Each row has a name. Each piece below is followed by the name of the row it came from, unless a question asks for something else. Each question is about the rows just above it. Places in a row count from 1.

[130 129 130 129 128 130 127 129 129 129 130 128 130 129 130 129 129 129
 128 129 127 130 130 129 129 128 129 129 129 130 129 129 129 129 130] -> U
[ 95 116 104  22 114 106 136  40  73  84  99 128 131 131 132  71 117  76
 131  22 133  97 107  68  80 139 112  93  71 103  12  96  79   4 107] -> F
[148 140 151 136 131 153 115 138 137 135 158 133 153 139 149 138 140 136
 131 133 120 157 156 138 137 121 142 139 138 154 129 135 137 134 156] -> P
[132 124 121 196 138 120 132 183 160 153 119 149 120 167 121 163 124 156
 126 196 131 119 118 164 157 129 124 141 163 120 212 143 157 212 118] -> R
[130 131 137  89 120 135 125  96 108 113 140 115 135 102 134 104 130 115
 125  91 126 141 135 105 108 123 133 124 104 137  76 121 109  78 135] -> K
[150 106 110 127 145 123 106 150 112 114 108 119 115 112 116 114 122 108
 132  97 130 106 116 112 116 136 118 114 114 112 105 118 114  98 116] -> L
[138 126 130 156 134 132 115 153 145 141 136 138 132 149 129 147 127 142
 132 152 120 135 135 147 144 122 125 138 147 133 156 136 144 160 135] -> V
[133 130 134 140 125 131 131 137 132 131 134 129 131 131 132 130 129 135
 122 143 130 136 129 131 129 125 132 134 130 133 141 133 131 142 129] -> E
[135 142 150  86 121 150 127  95 109 113 152 115 150 104 148 106 142 112
 127  87 127 152 150 106 110 127 145 123 106 151  75 119 110  75 150] -> X
[121 107  96 210 144  97 127 195 169 161  94 156  97 179  99 175 108 162
 133 208 127  93  97 175 167 129 102 140 175  95 228 145 166 229  97] -> H
The rest of the row after [133 141 133]:  [131 142 129]
which: [150 106 110 127 145 123 106 151]  X
The rest of the row after [129 131 131 132]:  [130 129 135 122 143 130 136 129 131 129 125 132 134 130 133 141 133 131
 142 129]

[ 64  64 131  83 127 123] -> J
[157 209 130 139 130 145] -> Q
[109 116 159 137 134 129] -> W
[202 123 134 159 129 137] -> N
[ 88 153 130 115 128 139] -> B
[197  99 123 229 127 109] -> S
[229] with -1 step of 1 on every entry:  [228]
Every place of [209] in Q:  2
Which row holds [134 159 129 137]?  N

[121 136 110 165 144 167 135 187 131 136 145 115 117 135 135 145 222 119
 135 134 131 119]  Mufis
[123 116 117  81 129 107 120  84 133  84  81 146 122 113 104  93  97 158
 115 118 133 130]  tobit
[114 141  84 136 136 176 114 158 145  91 132 144 132 101 149  84 197 108
 144 107 142 112]  Maled
[114 159  67 121 113 158  95 118 156  53  72 189  52  74 128  22 144 117
  96  91 147 122]  Gego
[118 108  33  99 137 137 101 122 147  90 103 144 113 133  89 114 166 151
 112 117 138 112]  Sumaf
[145 114 184 125 110  75 113  94 120 164 101 121 172 153  71 160  36 131
 141 140 119 135]  ruda
[134 134 131 119 139 131 133 141 128 143 150 127 131 161 123 160 174 149
 130 140 124 128]  Seri
[128 171 116 203  95 152 128 175 135 153 115 145 114 115 132 119 135  97
 145 131 126 140]  zik
[118 108 125  99 137 137 101 122 147  90 103 144 113 133  89 114 166 151
 112 131 138 112]  favib
[100 128  83 104 121 157 116 128 160  49  64 177  92 107  99  79 195 187
 112 112 140 129]  nudon
[123 133 118 110 115 101 153  99 126 104  71 152 140 126 109 119 107 192
 136 139 121 156]  dadid
[145 114 184 125 110  75 113  94 120 164 103 145 172 145  71 160  36 131
 141 140 119 135]  vafef
which: [135 134 131 119]  Mufis
Move every entry of [158] by -1 step of 1.  [157]
Places of [132] in row Maled:  11 13
After [ 84 197], its row goes on with  [108 144 107 142 112]

[131 128  98 113 117 134 172  93 119  87] : ruza
[128 128 111 119 122 131 155 108 124 103] : mir
[127 128 161 100 141 113 127  93 123 140] : Rar
[128 109 150 109 138 117 127 104 123 138] : mimez
[128 127 110 105 105 108 108 108 123 105] : mit
[130 126 101 115 119 133 167  96 120  91] : Dat
[131 129 101 115 119 133 167  96 120 176] : voru
[131 128  98 113 117 134 172  93 124 138] : Bepif
[127 128 111 119 122 128 134 107 127 123] : tavef
[122 122 110 120 122 132 152 108 127 110] : zoven
Every place of [108] in mit:  6 7 8
Places of [110] in row zoven:  3 10
Move every entry of [108] by -1 step of 1.  [107]
which: [128 128 111 119 122 131 155 108 124 103]  mir
After [128 128 111 119 122], its row goes on with  [131 155 108 124 103]

[106 161  98 143 142 137 112 123 178 164 146 149 101 127 115  94 162 153
 115] -> Y
[126  68 105 137 118 111 184 115  97 101 112 125 144 117 229 206 144  52
 200] -> Z
[139 215 158 154 250  44  22 108 124 179  93 110  37  87 125  90  21 116
 150] -> T
[ 97 144  79 140 178 101 115 103 165 126 154 105 189  91  93  97 201 164
 105] -> A
[126 105 144  52 144 206 200 137 110 118 229 117 125 112  68  97 184 101
 115] -> G
[122 141 123 121 115 154 105  93  91 189 165 103 126 178 101 133 121 115
 123] -> D
[ 97 144  79 140 111 167 139 127 193 161 163 156 121 106 119  93  87 133
 134] -> C
[122 141 104 121 115 154 105  93  91 189 165 103 126 178 101 133 121 115
 123] -> M
which: [122 141 123 121 115 154 105  93  91 189 165 103 126 178 101 133 121 115
 123]  D
Go on from [103 165 126 154 105] to the end of its row.  [189  91  93  97 201 164 105]
At which places does G hold [115]?  19
[133] with +1 step of 1 on every entry:  [134]
Which row holds [141 104 121 115 154 105]?  M
[122] with +1 step of 1 on every entry:  [123]
[ 52  68  97 101 105 111 112 115 117 118 125 126 137 144 144 184 200 206
 229] is which row reordered?  Z

